Each row is followed by its class number.
[ 38  13 -13 -14  51   9  29  31  30   2  18  28 -20 -60 -42  17 -58  30
  10 -41 -21  15  23  15  18 -14 -25 -27 -39 -11 -30 -19 -25  14   2 -87] | 7
[-44   0 -36  -8  20 -41  26 -39   4  -3   9  59 -24  11 -24   3 -19  25
  -6  12  13  29 -24  19  16  23 -12 -20  21  23  16 -17  13  -4   0  23] | 5
[ 54  25   1  22 -59  49 -67   4   2   0 -39  -6   7  47 -25 -43  -9  -2
  12 -14  24 -18  29  12   2  13  -2 -39  -1 -10 -12   2 -32   9 -10 -38] | 3
[ 59  -5  24  10  37 -15 -34  11  54  22  28  56   2 -48 -38   5 -15  12
  -5  13 -17  15   0  12   0  -5  -5 -10 -25  -4 -35 -21 -39  43  26 -36] | 3
[ 36  38  13 -19 -54  22 -61   0   3   5  -2 -31   3  19  -9 -13  -6   1
   6 -10 -11 -19  34   2  15 -24  13 -40 -12 -28 -41   2 -40 -22  12 -33] | 4
[-17   7  17 -28  26  -3  -4  -7  -5  15 -12  18 -32 -30  -6  20  17  41
  -5 -38 -26  18 -18  21  15 -13  -3 -11  25  -2  -8  -2  -7 -20  25  -5] | 0
[ 40  17  10 -11  54  26  -7  52   2  -6 -39   8  -9 -54 -37  21 -33  16
  13 -77 -26   2  -1  42  21 -21   3 -33 -31 -37 -30 -13 -10  11 -11 -83] | 0
[ 10  28   1  26 -71   3 -47  -4  -6   3   3   5  30  31 -19 -20  11 -16
  -3  28   7 -19  20  -7  14  -5  10 -22 -24 -19 -15  -7 -50   8  19 -11] | 3
[  8  12 -23 -22  67  14   7  24  15   3   9  23 -20 -41 -35  24 -31  35
 -15 -56 -37   8   3  21   3   2 -35 -36 -34 -23 -33 -17   0  13  17 -45] | 0
[  6  18 -13 -15  32  33  36  51  21   5 -17  13  -7 -56  -5  33 -27   4
  -8 -49 -36  29   0  27  -5 -20 -16 -15 -40 -27 -30 -26   0  22   8 -23] | 0
[-28  14  11 -54  52  -9 -11  11  -7 -16  33   0 -15 -22   0  18   2  39
  11 -21 -27  18 -10  12  31 -27  16 -10  41   9  29 -17  -2 -17  49 -21] | 7
[-34   5   2 -43  37 -12  20 -27  -8   1   9  30 -11 -16  12  12 -24  37
  -3 -27 -19  24 -21  18  14   7  -7   7  26  11  18  -4   7 -23  -5  18] | 2
[ 45  36  13   7 -55   3 -34  -2  17  14  -5 -15  -2   6 -28 -18   2 -10
  16  19   0   5  10   3  16 -26  17 -16 -14   5  -9 -19 -60   6  11 -16] | 1
[ 17  30   8  15 -90  32 -51   2  15  -2 -34   5 -11  28 -27 -45  18  -8
  -4 -37  11 -13  15  13   3  -9  19 -43 -10  30 -27 -20  -7   5  19 -19] | 6
[-26  35  12 -50  53 -15   2 -36 -24  11  -8   0 -32  -4   1  28   1  60
  12 -55 -16  20 -13  -2  24 -15  -1  -8  40  15   5   0  -1 -27  12 -12] | 0
[ 35  31   2  -5 -80  14 -45   5  33  10  14   1   3  13 -17 -29  -1   6
  22  22  13   3  33  14  20  -4  -9 -22  -1  12  13  -1 -59  -1  28 -54] | 7
[ 59   7 -10 -26  42 -19  -2   5  20  32  50  34 -19 -23 -43  -9  -6  52
  10  13 -33  24  31   7 -18 -17 -46 -25 -22   0 -41  -1 -62 -25  28 -62] | 1
[ 31  33   8  27 -81  23 -55 -30  17  10 -35 -14   5  21 -18 -31 -35   6
   8   5  39   5  33   2  16   6  -1 -40 -41   2 -14   2 -49   9 -12 -76] | 5
[ 65 -48 -11   9  11 -15   7  46   7  13 -45  59 -23 -34 -38 -33   2  33
 -13   2  23 -10  14  21   3   8 -16  -6 -22 -31  -6  -4  -9   5 -12 -86] | 5
[ 34  48  11   9 -32  41 -48  -1  -1  14   7 -28  -2   5 -20 -19  -9  17
  20 -16  12 -15  29   2  23 -28   6 -26 -16   5 -39 -11 -55  -9   4 -35] | 7
[110  22 -23  -2  58   4   2   4   7  17  25  48 -29  10 -54  10 -56  25
  -9  -3 -38  15   7  18 -16 -36 -19 -23 -29  32 -72 -36 -25   3  32 -29] | 6
[ -6 -13  -6 -43  35 -21  26   1  -2   7  -7  46 -38  -9 -12 -17 -12  56
  -6  -1 -21  29  -4 -12   3   0 -20  -2  27  23  27 -21 -13 -20  32   8] | 1
[ 53  11  -8   1 -67   1 -15  44  27   6   0 -13   6  17  -9 -21  11  -3
  26  22  18   9  19  18   6 -16   4 -12  22  11   8 -14 -47   4  27 -35] | 7
[ 29  -3 -20  -7  65  -9  15  39   7   8  33  44 -15 -55 -33  14 -15  27
 -17 -14 -15  19   3  -1   4 -19   2 -22 -51 -23 -40 -18 -38  30  31 -45] | 5
[ 47  12 -17  -7  68  13   8  13  14  10  41  21  -2 -52 -28  19 -43  34
 -17 -30 -29  10  11  20  -5 -14 -19  -8 -39  -4 -28  -9 -32  16  10 -54] | 2
[-41   5   8 -20  55  -4  -5 -15  14  -2  -4   5 -46  -5   4   3 -16  61
  -2 -15   5   9 -10  -5  19   4 -12   1  25  16  19 -14   8  -8  17  11] | 5
[-30  -2   3 -42  37   2  10  -4 -14 -10   7  23 -43 -13  -3  11 -25  42
   6 -16 -14  21 -14   3  30  -2  -6  -5  36  22  17 -10 -14 -14  17   6] | 7
[ 48  36  -8 -13 -42   8 -65  -6  14  19 -10  -4  -7  38 -34 -37  14  14
 -12   0  11  -7  11  -4   9   8   2 -49  -7  -4 -20 -28 -57  11  23  -3] | 1
[ 62  28 -18 -26  64 -12  21  20  22  13  20  32 -17 -42 -56  10 -48  26
  -5 -15 -38   6  20  -4  14 -23 -21 -18 -50 -22 -16 -29 -26  12  16 -64] | 1
[-18   2  15 -50  48 -26  14   4  -7  -2 -23  37 -26 -24   4  22 -33  50
 -19 -41 -21  23 -19   2  18   0  -6   7  18  11  16  -6  -1  -5   4 -10] | 2
[-10  27   4  16 -76  20 -43  17   0  -2 -30  14  18  23 -17 -20  17 -12
   0 -12   8  -3  18  17   8   6   5 -46 -17 -26 -26  -2 -46   4  -3 -18] | 3
[  5  17  18 -60  34 -38  -2 -36  11  12 -10  -1 -10  10   3  37 -24  50
  14 -26 -18  22 -28  11  20   5 -26  -9  24 -12 -11 -28   6 -18  18  -9] | 0
[ 39  43  15   6 -45  37 -37   7   3   6 -30  -9 -30  40  -9 -14  -9  18
   9 -31   0  14  20   8  -1 -16   3 -39  -4  32 -43   3 -76  -8  12 -20] | 6
[ 49  -1  -7  -4  46   1   7  39  57  15  10  42 -30 -55 -41  -4 -32  23
  -4  -1 -32  29   9  25  -5  -4 -24 -31 -35  -4 -20 -38 -47  28   8 -48] | 1
[-13   0   8 -47  20 -25 -10 -18  -3   2   0   8 -19   7   1   6  13  40
  -1 -19  10  18 -15  -5  15   1   4  -4  32  -3  12  -2  15 -12  33  -2] | 5
[ 49   1  -8  10  53 -14  17 -14  17  12  22  33   2 -48 -17  15 -56   6
 -16 -15 -25  11  -5  16   0   0  -5 -14 -53 -11 -42 -29 -22  32 -29 -52] | 2
[ 16   5  11  -4 -68  22 -41  15   6  15 -13  -6  14  -1   1 -28  11  10
   1  10   8   0  38  15  -2 -13  -1 -26  -3 -14 -32  23 -56 -34   5 -21] | 4
[ -7 -11  -2 -21  46 -34  17  -7  -9   5   0  14   1 -19 -24   4  25  64
 -24   0   2  -1 -10   0   9  -9 -13  21  24  -2  36 -19 -19 -22  44   4] | 1
[-39  -3  -1 -38  16  -7   7  17 -35  -2 -38   0 -41 -28 -11  17   7  76
  -1 -40   4  17 -15  -1  18 -20  -1 -11  15  24  -3 -33 -35   4   9 -40] | 0
[ 53  37 -16 -25 -71  17 -76 -18  13  22  -9 -11  -1  60 -17 -31  23   2
 -19  25  26 -28  21  10  11  11  -4 -29 -14   1  -9 -18 -38   4  11  -9] | 6
[-22   8   9 -61  47 -29  13   7   7   3  10  12  -9 -10   9   2  -8  63
  25 -20   2   8   2  -7  24  -6 -17   9  36   9  20 -23   5 -25  16 -15] | 7
[-39  -1 -22 -45  37  -4   3 -11   8   1  22  34 -29  -4  -3  -5  -7  40
 -13 -10  -5  27 -11   3  13  16  -9 -19  23   4  21  -5  19  -9  39  22] | 5
[ 59  43  -1  -3 -70  30 -39 -23  -2   1 -29 -13 -19  46 -22 -20  -2   2
   8 -25  16  -8  23   9  11  -4   6 -29 -11  16  -6  -3 -44   2  -1 -55] | 6
[ 12   0  13 -53  37   0 -20 -44  -7  -7  28   8 -15  -3  -7  23 -37  59
   6 -16  -5  29 -45  29  22  -2  -1  18  51  36  30 -19 -19  -9  36  19] | 2
[-54  -3  16 -73  55   7 -24  18  -4  -6  44  73 -71 -57 -13  31  16  28
  18   4 -10  35 -49  19  43   5   7  11  -3  -3   0   0 -63  23   4  55] | 5
[ -8  11  -6 -24  44   4  26 -32  13  11  -9  12 -33   7  14 -12 -39  54
  11 -20  -2  26   7   5   4   8 -13 -12  19  42   7 -25  -9 -19 -14 -11] | 6
[ 19  28   3  21 -62  16 -56 -35 -25  -3  14  -2  43   9 -24 -25  33   5
  -6   2  25 -42  22  22  39   4   7 -26 -32 -50   4   2 -70 -21   9 -67] | 7
[ 61  12  -1 -24  46  26 -13  21  15   8  17  -3 -31 -43 -32  32 -23  29
  15 -35 -26  13  -8  28   8 -15 -16 -18 -29 -20 -38 -23 -48  30  10 -62] | 0
[ 13 -13  -6 -37  39 -11  25  -4  12   6 -20  12 -25  -3  -3  19 -32  43
 -18  -7  -2   4   3   7  16  19 -43   9  23 -13  20  -2  17 -18   5 -16] | 7
[  3  37  32 -56  50  -8  11   1  -6  -3 -42  -1 -48  18   9  13 -26  51
  22 -66 -26  15  -6  -2  29 -25  13 -12  39  19  -1 -13   4 -37   7 -15] | 6
[ 85  -4 -21 -29  71 -15   3  57   0  26   4  45 -30 -24 -25  17 -18  15
 -45  10 -37   8  21  -7  -7 -19  -7 -21 -48 -12 -49 -10 -45  22  19 -50] | 6
[ 19  32 -16  -2  33  11   9   3  26  16  27  35 -24 -41 -44  -1 -44  30
  -6 -31 -20  13  30   4  25 -13 -14 -36 -20  14 -19  -3 -25   2  20 -56] | 7
[-25  13   2 -13  65 -34  19  -7  -5  11 -11   4  -9  -6   4  19   0  49
   7 -27 -11   4 -17   3   8 -11 -12   3  27  11  -9 -26  14 -18   6  11] | 0
[ 25  -1 -12  -2  78   8   9  12  29  -2  17  13   8 -64 -26  23 -56  27
 -19 -40 -16   4   4  33  -2   5 -26  -7 -45 -12 -17 -14  -2  27 -21 -63] | 2
[ 19  12  16 -47  33   1   2   2  13   8 -35  19 -23 -11 -19   2 -13  51
  -7 -32 -12  20 -16  11  14 -13  -8  -1  26   1  17 -35   5 -13  29  11] | 1
[-42   1  -4 -37  57   1   1  -1  -7  -2  -3  28 -40  -5   6  -3 -14  65
  14 -15  11  36  -9   3   5   2 -13  -7  27  28   9  -7 -14 -13   2   6] | 5
[ 28 -10  -7  25  53  16  22  24  18   6  37  28 -26 -76 -34   4  -7  43
   8 -10  -7  10   6  33  11 -26  -3  -4 -16   9 -15 -32 -60  16   7 -65] | 7
[-62  24 -27 -65  41 -11  39   6 -35   6   5  35 -42  16  23  -8 -30  61
   8 -19 -21  35  -1 -18   6 -13  -9   5  51  61  19  -7   6 -37   0  48] | 2
[ 41  47   0 -33 -77  22 -66  42  12  10  10 -21 -30  28 -25 -34 -12   9
  15  -8  -6  -5  32 -28  34 -24  21 -61  -8  11 -36 -22 -66  15  52 -42] | 7
[-66   5  -3 -25  37 -20  14   3  26 -11  15  15   0 -15   5 -16 -32  20
  28  -2 -25  -5   8  28  23  -2  -7 -17  31  -5  11 -14  37 -57 -15  22] | 4
[  5  36  19  40 -55  43 -19   4  12   8   1 -39 -13  21  15 -30   9 -11
  14 -27 -17 -30  49 -11   5  -3 -15 -35 -26 -34 -50  20 -40 -31  -2 -28] | 7
[  15  -67   33  -10  -11   42   27   58   21   -9 -114  -11  -11  -43
   27  -46  -53   73   -1  -19    8  -13   27   22  -10  -19  -25   30
   20  -10   30  -47   54  -41   -9  -60] | 4
[  3  57  14   0 -12   2 -39 -16   7   7   9 -37  34  10 -26   0 -44  17
  40 -20  -2 -12   9   3  33 -27  -1 -20 -19   5 -28 -17 -18 -21  18 -25] | 0
[ 30   6 -12   0  70  42   1  34  13 -14  24   8  -7 -40 -33  28 -49  12
  -8 -25 -48  11  17  25  -7 -15 -22 -26 -36 -32 -25 -10  -7  18  17 -60] | 3
